Below is a small trained network, with its code and all its weights. Each question gives an input and a class and asks what happens when units are switched off, that is, made to give their printed mean instead of their output.

import numpy as np


def w(rows, s, z=0):
    codes = np.array(rows[::2]) - 128.0
    scale = np.full(codes.shape[1], s)
    scale[-1] = z or s
    return codes * scale


def f(y):
    return np.maximum(y, 0)


def log_softmax(a):
    a = a - a.max(-1, keepdims=True)
    return a - np.log(np.exp(a).sum(-1, keepdims=True))


def net(x, mask):
    res = np.array(x, float).reshape(1, 7) / 4 @ E
    y = f(res @ A[0][:, :-1].T + A[0][:, -1])
    res = res + np.where(mask, y, B[0][:, -1]) @ B[0][:, :-1]
    return log_softmax(res[-1] @ U[:, :-1].T + U[:, -1])


A, B = {}, {}
E = w([
[129,133,127],'x0',
[140,254,169],'x1',
[193,104,207],'x2',
[130,129,127],'x3',
[128,124,125],'x4',
[20,116,200],'x5',
[126,126,125],'x6',
],0.0095)
A[0] = w([
[8,127,32,161],'n1',
[155,158,23,82],'n2',
[58,148,187,138],'n3',
[179,233,141,120],'n4',
[131,78,86,107],'n5',
[55,149,202,70],'n6',
[221,95,80,79],'n7',
[105,130,202,173],'n8',
[192,147,108,117],'n9',
[90,114,221,79],'n10',
[137,149,141,244],'n11',
[97,119,74,129],'n12',
[29,97,166,67],'n13',
[33,91,144,104],'n14',
[100,208,99,180],'n15',
[221,160,48,43],'n16',
[245,133,105,107],'n17',
[207,134,93,107],'n18',
[203,89,234,117],'n19',
[124,175,169,103],'n20',
[114,77,94,103],'n21',
],0.012,0.011)
B[0] = w([
[197,156,123,238],'n1',
[111,229,161,172],'n2',
[109,175,91,200],'n3',
[109,33,192,211],'n4',
[138,81,221,164],'n5',
[92,142,163,177],'n6',
[74,174,181,182],'n7',
[120,123,88,200],'n8',
[23,173,100,172],'n9',
[122,194,131,170],'n10',
[129,3,44,245],'n11',
[208,113,142,166],'n12',
[105,199,159,178],'n13',
[111,175,133,188],'n14',
[224,51,141,214],'n15',
[68,166,170,179],'n16',
[111,183,112,201],'n17',
[54,128,143,180],'n18',
[234,208,54,197],'n19',
[117,80,171,161],'n20',
[138,75,200,161],'n21',
],0.0073,0.011)
U = w([
[98,98,116,228],'0',
[7,167,144,3],'1',
[100,80,103,205],'2',
[178,142,102,91],'3',
[73,67,93,184],'4',
[87,75,106,160],'5',
[104,33,243,12],'6',
],0.012,0.0081)

Each question gives the input, the list of numbers given to net, and the class t.
The units are the neurons (one row each of A and B). Each row of codes is followed by its name. A weight is (code - 128) times the scale printed after its matrix; where a second scale follows, it is the last column's (A, B and U).
mask holds one flag per neuron, in row order. A switched-off neuron (its flag False) gives its mean, the last column of its row in B, instead of its output. The means were averaged over made-up inputs and are rounded, as every weight is.
A unit's drop is (log p(t) with every unit on - log p(t) with that unit switched off) / (log p(t) with every unit on - log p(t) with every unit switched off).
The circuit of an input: a set's keep is (log p(t) with only the set's units on - log p(t) with every unit switched off) / (log p(t) with every unit on - log p(t) with every unit switched off). Starting from the 12 units with the biggest drops (on a tie, the unit counted first), units are removed one at a time, each time the one whose removal leaves the highest keep (on an exact tie, the one counted first), for as long as the keep stays at least 0.8.
units of the circuit, in order: the units of the circuit, biggest drop first
unit that matters most: the unit with the biggest drop
top k neurons: the k neurons with the biggest drops, biggest first
drop of u: that unit's drop, to one decimal
input [0,8,-2,-5,-2,0,-2], class 6: units of the circuit, in order	n4, n15
input [6,-8,0,1,-7,-2,5], class 6: units of the circuit, in order	n5, n21
input [-7,-8,-8,-7,6,-1,-7], class 3: units of the circuit, in order	n1, n12
input [8,6,2,-1,3,0,-2], class 4: top neuron	n11
input [8,3,-8,-6,-6,7,-1], class 3: units of the circuit, in order	n1, n15
input [-6,2,-7,-7,0,1,1], class 3: units of the circuit, in order	n1, n4, n15
input [-7,6,4,4,-2,-7,-6], class 1: units of the circuit, in order	n9, n16
input [6,6,-8,-2,4,-8,-1], class 1: top 3 neurons	n2, n16, n9
input [0,6,6,6,-6,-3,2], class 2: top 2 neurons	n4, n19
input [-7,8,-6,7,1,5,-3], class 6: top 2 neurons	n15, n4
input [3,-7,-7,-2,-4,6,-3], class 3: top 3 neurons	n1, n12, n4
input [-4,6,-7,-1,4,4,-5], class 3: top 2 neurons	n1, n15
input [-6,-2,-8,7,-5,7,-1], class 3: top 2 neurons	n1, n12
input [0,-1,-2,-2,1,8,-4], class 1: unit that matters most	n13
input [-1,-4,2,-6,-6,6,-2], class 1: drop of n14	0.2
input [7,5,4,-4,-3,-2,0], class 4: drop of n2	0.1
input [8,5,6,-1,-4,-4,-3], class 4: drop of n11	0.2
input [5,1,7,2,-6,6,-5], class 3: drop of n19	0.7
